Below are the code and all the weights of a small trained network. Each question names an input and a target symbol and asks about switching units off, where a switched-off unit gives its printed mean instead of its output.

import numpy as np


def w(rows, s, z=0):
    codes = np.array(rows[::2]) - 128.0
    scale = np.full(codes.shape[1], s)
    scale[-1] = z or s
    return codes * scale


def norm(h):
    return h / np.sqrt((h * h).mean(-1, keepdims=True) + 1e-5)


def f(y):
    return np.maximum(y, 0)


def softmax(a):
    e = np.exp(a - a.max(-1, keepdims=True))
    return e / e.sum(-1, keepdims=True)


def log_softmax(a):
    a = a - a.max(-1, keepdims=True)
    return a - np.log(np.exp(a).sum(-1, keepdims=True))


def net(x, mask):
    ids = ['ΓΘΛΞΠΦΩαβεημστψ'.index(c) for c in x.split()]
    T = len(ids)
    res = E[ids] + P[:T]
    u = 0
    for l in range(2):
        r = norm(res)
        for j in range(2):
            rows = slice(2 * j, 2 * j + 2)
            q, k, v = (r @ M[l][rows].T for M in (Q, K, V))
            z = softmax(np.where(np.tri(T) > 0, q @ k.T / 2**0.5, -1e9)) @ v
            o = O[l][rows]
            res = res + np.where(mask[u + j], z, o[:, -1]) @ o[:, :-1]
        u += 2
        y = f(norm(res) @ A[l][:, :-1].T + A[l][:, -1])
        res = res + np.where(mask[u : u + 12], y, B[l][:, -1]) @ B[l][:, :-1]
        u += 12
    return log_softmax(norm(res)[-1] @ U[:, :-1].T + U[:, -1])


Q, K, V, O, A, B = {}, {}, {}, {}, {}, {}
E = w([
[122,155,169],'Γ',
[104,114,3],'Θ',
[88,100,161],'Λ',
[125,149,174],'Ξ',
[119,155,158],'Π',
[176,154,122],'Φ',
[121,66,35],'Ω',
[129,143,184],'α',
[122,152,166],'β',
[124,153,168],'ε',
[126,38,108],'η',
[127,37,108],'μ',
[89,108,150],'σ',
[128,43,114],'τ',
[123,153,171],'ψ',
],0.0066)
P = w([
[3,223,60],'0',
[209,144,153],'1',
[60,184,120],'2',
[207,131,149],'3',
[76,180,134],'4',
[204,119,144],'5',
[81,169,137],'6',
[204,113,145],'7',
[84,161,138],'8',
[209,105,147],'9',
[86,161,137],'10',
],0.004)
Q[0] = w([
[92,90,66],'0.h1',
[122,133,155],'0.h1',
[238,194,4],'0.h2',
[178,124,154],'0.h2',
],0.0031)
K[0] = w([
[84,136,110],'0.h1',
[134,112,149],'0.h1',
[147,217,1],'0.h2',
[105,130,120],'0.h2',
],0.0051)
V[0] = w([
[144,103,124],'0.h1',
[132,123,125],'0.h1',
[3,116,140],'0.h2',
[7,122,146],'0.h2',
],0.0052)
O[0] = w([
[139,169,99,44],'0.h1',
[133,141,125,106],'0.h1',
[3,58,128,231],'0.h2',
[23,39,127,254],'0.h2',
],0.0038,0.00089)
A[0] = w([
[94,255,118,19],'0.n1',
[65,103,18,19],'0.n2',
[133,65,68,153],'0.n3',
[137,57,50,178],'0.n4',
[58,130,168,95],'0.n5',
[130,42,214,7],'0.n6',
[141,56,42,190],'0.n7',
[103,133,132,140],'0.n8',
[105,204,168,167],'0.n9',
[222,98,96,62],'0.n10',
[131,129,129,110],'0.n11',
[123,75,101,92],'0.n12',
],0.0041,0.0018)
B[0] = w([
[17,49,158,181],'0.n1',
[192,203,104,168],'0.n2',
[119,191,177,176],'0.n3',
[116,215,177,189],'0.n4',
[165,114,191,205],'0.n5',
[88,61,74,179],'0.n6',
[113,253,186,194],'0.n7',
[122,129,152,160],'0.n8',
[76,72,133,251],'0.n9',
[180,171,205,160],'0.n10',
[134,129,115,128],'0.n11',
[115,151,162,153],'0.n12',
],0.0037,0.0023)
Q[1] = w([
[141,95,119],'1.h1',
[126,77,83],'1.h1',
[254,131,217],'1.h2',
[222,83,167],'1.h2',
],0.0076)
K[1] = w([
[177,99,70],'1.h1',
[154,226,88],'1.h1',
[195,233,2],'1.h2',
[228,191,44],'1.h2',
],0.0053)
V[1] = w([
[254,183,179],'1.h1',
[28,237,87],'1.h1',
[105,12,244],'1.h2',
[31,191,104],'1.h2',
],0.0033)
O[1] = w([
[55,155,143,39],'1.h1',
[177,117,4,238],'1.h1',
[169,83,26,246],'1.h2',
[59,160,94,243],'1.h2',
],0.0037,0.0014)
A[1] = w([
[124,209,108,101],'1.n1',
[195,117,110,62],'1.n2',
[112,252,63,6],'1.n3',
[36,136,33,232],'1.n4',
[156,133,177,200],'1.n5',
[54,182,95,44],'1.n6',
[164,222,27,39],'1.n7',
[44,177,78,62],'1.n8',
[198,53,140,165],'1.n9',
[244,93,20,167],'1.n10',
[134,20,83,16],'1.n11',
[109,208,173,175],'1.n12',
],0.0047,0.0016)
B[1] = w([
[118,76,140,158],'1.n1',
[109,171,103,144],'1.n2',
[120,45,192,170],'1.n3',
[129,254,132,253],'1.n4',
[113,119,65,204],'1.n5',
[63,185,67,186],'1.n6',
[110,52,241,166],'1.n7',
[62,189,88,200],'1.n8',
[120,138,68,190],'1.n9',
[91,148,190,164],'1.n10',
[121,20,162,148],'1.n11',
[110,79,125,213],'1.n12',
],0.0056,0.003)
U = w([
[79,174,226,168],'Γ',
[141,133,101,25],'Θ',
[248,178,167,246],'Λ',
[142,133,113,15],'Ξ',
[151,135,98,51],'Π',
[134,86,234,79],'Φ',
[143,134,106,17],'Ω',
[49,213,87,210],'α',
[134,50,114,111],'β',
[108,31,134,253],'ε',
[143,136,113,18],'η',
[144,140,107,33],'μ',
[170,114,81,109],'σ',
[147,133,106,35],'τ',
[144,144,113,13],'ψ',
],0.012,0.0046)

Each question gives the input, a string of symbols that net reads in full, and the target symbol t.
The units are the heads (2 rows each of Q, K, V and O) and the neurons (one row each of A and B). Each row of codes is followed by its name. A weight is (code - 128) times the scale printed after its matrix; where a second scale follows, it is the last column's (O, A, B and U).
mask holds one flag per unit, layer by layer, with each layer's heads first. A switched-off unit (its flag False) gives its mean, the last column of its rows in O or B, instead of its output. The means were averaged over made-up inputs and are rounded, as every weight is.
A unit's drop is (log p(t) with every unit on - log p(t) with that unit switched off) / (log p(t) with every unit on - log p(t) with every unit switched off).
The circuit of an input: a set's keep is (log p(t) with only the set's units on - log p(t) with every unit switched off) / (log p(t) with every unit on - log p(t) with every unit switched off). Starting from the 12 units with the biggest drops (on a tie, the unit counted first), units are removed one at a time, each time the one whose removal leaves the highest keep (on an exact tie, the one counted first), for as long as the keep stays at least 0.8.
circuit, biggest first: the units of the circuit, biggest drop first
unit that matters most: the unit with the biggest drop
top k neurons: the k neurons with the biggest drops, biggest first
top k neurons in layer l: the k neurons of layer l with the biggest drops, biggest first
which heads matter: for each layer, one digit per head in row order, 1 if its drop is at least 0.15 and else 0, layers parted by /
input Ω Π μ α, target Φ: top 3 neurons in layer 1 -> 1.n4, 1.n8, 1.n12
input α Λ Ξ α Π ψ, target ε: top 3 neurons in layer 1 -> 1.n11, 1.n4, 1.n10
input Θ Λ α μ Λ η Φ Φ ε ψ, target Λ: circuit, biggest first -> 0.h2, 0.n1
input η Θ Π Φ Φ, target Γ: which heads matter -> 01 / 10
input Φ Λ α Ξ Φ μ, target Λ: unit that matters most -> 0.h2
input Φ Ω μ μ α α Ξ Ξ σ μ, target Φ: which heads matter -> 00 / 11
input Φ Λ α ε, target ε: circuit, biggest first -> 1.n4, 1.n5, 0.n7
input Ξ α τ Π Φ α Ξ Γ α Π, target Λ: circuit, biggest first -> 0.h2, 1.n8
input ε Λ ε Λ Φ α α Ξ α, target ε: top 2 neurons -> 1.n4, 0.n5
input Λ ε Π ψ, target ε: circuit, biggest first -> 1.n4, 0.h2, 0.n7, 1.h2
input Ω Φ α Ω β Ξ Ξ σ Φ, target Γ: which heads matter -> 01 / 00
input α Φ σ α Φ μ ψ μ, target Λ: top 2 neurons -> 0.n1, 0.n7
input Λ α β Ξ, target ε: top 2 neurons in layer 1 -> 1.n4, 1.n11
input η α η Λ τ Γ, target ε: top 2 neurons in layer 0 -> 0.n7, 0.n6
input Θ Ω α α α τ, target Φ: circuit, biggest first -> 1.h2, 0.n7
input τ Λ η α α α Ξ η Θ Θ τ, target α: unit that matters most -> 0.n7
input Ω Π β Ξ, target Φ: circuit, biggest first -> 1.n4, 1.n8
input Ξ Φ ψ Ξ Λ Φ Φ, target ε: which heads matter -> 01 / 00
input α α Φ Λ Γ Π Φ α Π α τ, target α: which heads matter -> 00 / 10
input Π α ε α α ε α α μ, target α: which heads matter -> 00 / 00
input Ξ σ Φ α, target Λ: top 2 neurons -> 0.n1, 1.n10
input Θ Φ Ξ α ψ ε, target Λ: top 3 neurons -> 0.n1, 1.n7, 1.n3
input ε Θ α μ, target Γ: which heads matter -> 00 / 01
input α Ξ Θ Λ, target ε: unit that matters most -> 0.n6
input α Ξ α Λ Π α, target ε: top 2 neurons in layer 0 -> 0.n6, 0.n7
